Small tables with named rows and columns. After each table, cells are looked up by row and column.

Som =
,Luviv,Dur,Vot,Led,Famu,Sel,Nadu,Sibam,Funis,Sibot
Sanane,-16.638,-6.419,-15.725,19.358,-37.066,-39.931,-8.005,-25.964,-9.131,-39.752
Vivatet,5.519,-40.312,-34.254,-56.912,-30.849,-17.564,-31.868,-5.205,-22.321,-43.191
Katabad,-27.771,-40.418,-40.385,-53.507,-0.597,-39.562,-25.059,-40.732,-12.436,-35.314
Rumo,1.912,-39.342,-3.426,-46.429,14.990,-6.788,-20.524,-37.257,-33.814,-50.175
Kitula,-32.856,-35.345,-19.708,-0.120,-23.839,-23.791,-51.804,-13.103,4.360,-37.395
Loga,30.543,-30.049,22.284,-0.380,-45.077,3.664,-12.474,-6.808,-24.067,-14.245
Vakatu,-37.661,-32.288,-21.314,-27.351,-29.244,-53.187,0.380,-33.895,-32.435,-40.517
Fosole,-17.915,-23.932,76.489,-29.810,-2.003,-16.282,-26.472,-6.003,-12.015,-25.215
Ret,-23.046,-30.792,-17.465,34.450,-39.770,-36.461,-8.281,-30.067,13.443,-13.976
Rovug,-15.948,-27.622,-13.076,2.000,-44.460,-39.183,-12.825,-30.047,-32.157,0.104

What is the Funis of Sanane in Som?
-9.131
What is the Vot of Katabad in Som?
-40.385
What is the Sel of Kitula in Som?
-23.791
What is the Led of Rovug in Som?
2.000
What is the Led of Katabad in Som?
-53.507
What is the Led of Vakatu in Som?
-27.351
What is the Dur of Kitula in Som?
-35.345
What is the Sibot of Katabad in Som?
-35.314
What is the Vot of Loga in Som?
22.284
What is the Sibam of Kitula in Som?
-13.103
What is the Sibot of Rumo in Som?
-50.175
What is the Vot of Vivatet in Som?
-34.254
What is the Sibam of Rumo in Som?
-37.257
What is the Dur of Rumo in Som?
-39.342
What is the Sibam of Vivatet in Som?
-5.205
What is the Famu of Katabad in Som?
-0.597
What is the Famu of Rumo in Som?
14.990
What is the Vot of Ret in Som?
-17.465

Laf =
        Nik  Nom  Zag  Bibo  Mon  Zakam  Buf
Lodele  127  150  186   103   99     80  169
Nesova  110  176  137    84  137    132  155
Gar     140   96   88   109  131    125  132
Kul     129   93  160   182  143     93  156
Nub      98  181  172   115  149    149  140
Zoz     100   47  142   151   88    153  154
Tezom   133   99  157   223  142     92  124
Gedima   93  140  122    86   61    161  175
Vifipa  168   74  112   187  118    119  122
Mut     125   40  164    68   72    149  137
Soz     118   66  124    77   74     84   79

Zag of Mut: 164
Buf of Mut: 137
Bibo of Vifipa: 187
Bibo of Soz: 77
Bibo of Kul: 182
Buf of Lodele: 169
Nom of Zoz: 47
Nom of Kul: 93
Mon of Nub: 149
Nom of Vifipa: 74
Zakam of Mut: 149
Zakam of Soz: 84
Zakam of Tezom: 92
Nom of Nub: 181
Buf of Gedima: 175
Zakam of Lodele: 80
Nom of Soz: 66

Table Nurem
|  | Pov | Vikura |
|---|---|---|
| Masik | 202 | 225 |
| Det | 30 | 70 |
| Bor | 125 | 104 |
| Tagebat | 157 | 145 |
| Zegefig | 18 | 52 |

Vikura of Masik: 225
Vikura of Bor: 104
Vikura of Det: 70
Vikura of Zegefig: 52
Pov of Bor: 125
Pov of Zegefig: 18
Pov of Masik: 202
Pov of Tagebat: 157
Pov of Det: 30
Vikura of Tagebat: 145

Diture.csv
,Sinave,Mev,Zik,Sof,Govega,Pif,Kef
Miz,-66,28,11,26,-62,-3,22
Bofisov,80,34,31,-49,-31,50,48
Beb,28,-23,83,44,24,75,62
Geg,54,-65,20,57,64,46,24
Datoliz,7,-40,38,64,46,30,-62

What is the Kef of Bofisov in Diture? 48
What is the Sinave of Geg in Diture? 54
What is the Pif of Geg in Diture? 46
What is the Pif of Datoliz in Diture? 30
What is the Govega of Bofisov in Diture? -31
What is the Kef of Miz in Diture? 22
What is the Pif of Miz in Diture? -3
What is the Sof of Miz in Diture? 26

Table Ril
         Kad  Kozamop  Zagi
Mepire  2179     6464  4199
Zat     4306     7821  2981
Safuvi  1293     9910  4385
Gir     4146     4174  6056
Dek     5442     6434  2609
Rar     3701     6865  4021

Rar, Zagi => 4021
Safuvi, Kozamop => 9910
Dek, Zagi => 2609
Rar, Kozamop => 6865
Gir, Kozamop => 4174
Gir, Kad => 4146
Gir, Zagi => 6056
Dek, Kozamop => 6434
Rar, Kad => 3701
Dek, Kad => 5442
Safuvi, Kad => 1293
Zat, Kad => 4306
Mepire, Kad => 2179
Mepire, Kozamop => 6464
Zat, Kozamop => 7821
Safuvi, Zagi => 4385
Mepire, Zagi => 4199

Pubomi
columns: Katupi, Bavo, Vozif, Tum, Lig, Bom
Kigibi: [5937, 3945, 4411, 5205, 6446, 5729]
Fes: [723, 4468, 6507, 6563, 5019, 1306]
Vogukor: [6873, 5429, 6995, 4951, 5055, 6649]
Zav: [5074, 8374, 3172, 3109, 4239, 5261]
Zal: [8887, 6189, 4780, 4002, 3134, 9047]

What is the Katupi of Vogukor in Pubomi?
6873
What is the Tum of Fes in Pubomi?
6563
What is the Bavo of Zal in Pubomi?
6189
What is the Bavo of Zav in Pubomi?
8374
What is the Bom of Zal in Pubomi?
9047
What is the Vozif of Fes in Pubomi?
6507
What is the Katupi of Kigibi in Pubomi?
5937
What is the Tum of Zav in Pubomi?
3109
What is the Bom of Kigibi in Pubomi?
5729
What is the Lig of Vogukor in Pubomi?
5055
What is the Tum of Vogukor in Pubomi?
4951
What is the Vozif of Zav in Pubomi?
3172
What is the Lig of Kigibi in Pubomi?
6446
Row with the largest Vozif: Vogukor

Tutibe
fields: Musise, Gal, Keri, Punemed, Satoke, Mopogo, Mobubep, Tapivog, Zin, Roz
Voro: [82, 113, 128, 71, 70, 122, 128, 108, 68, 122]
Monetu: [192, 96, 170, 87, 180, 116, 134, 98, 168, 82]
Bav: [141, 86, 126, 96, 96, 157, 103, 73, 76, 100]
Zeg: [18, 74, 98, 91, 6, 91, 74, 114, 62, 161]
Mil: [73, 109, 32, 154, 81, 91, 83, 149, 95, 107]
Sileson: [30, 137, 47, 92, 84, 99, 82, 86, 80, 123]
Kat: [154, 80, 110, 114, 122, 121, 94, 81, 97, 97]
Teronav: [123, 90, 103, 99, 145, 110, 62, 38, 139, 89]
Zigu: [160, 93, 130, 109, 102, 146, 128, 105, 76, 76]
Zal: [120, 84, 128, 96, 129, 109, 78, 66, 150, 93]
Giru: [121, 124, 116, 85, 137, 83, 134, 107, 106, 91]
Zurifug: [197, 111, 196, 62, 222, 100, 141, 73, 211, 62]
Ruvaz: [105, 96, 110, 113, 90, 132, 101, 128, 123, 116]

Teronav, Tapivog -> 38
Zurifug, Mopogo -> 100
Zurifug, Zin -> 211
Ruvaz, Gal -> 96
Zeg, Keri -> 98
Mil, Mobubep -> 83
Zurifug, Gal -> 111
Ruvaz, Punemed -> 113
Sileson, Tapivog -> 86
Mil, Tapivog -> 149
Zal, Zin -> 150
Bav, Zin -> 76
Sileson, Keri -> 47
Bav, Gal -> 86
Monetu, Gal -> 96
Row with the largest Zin: Zurifug

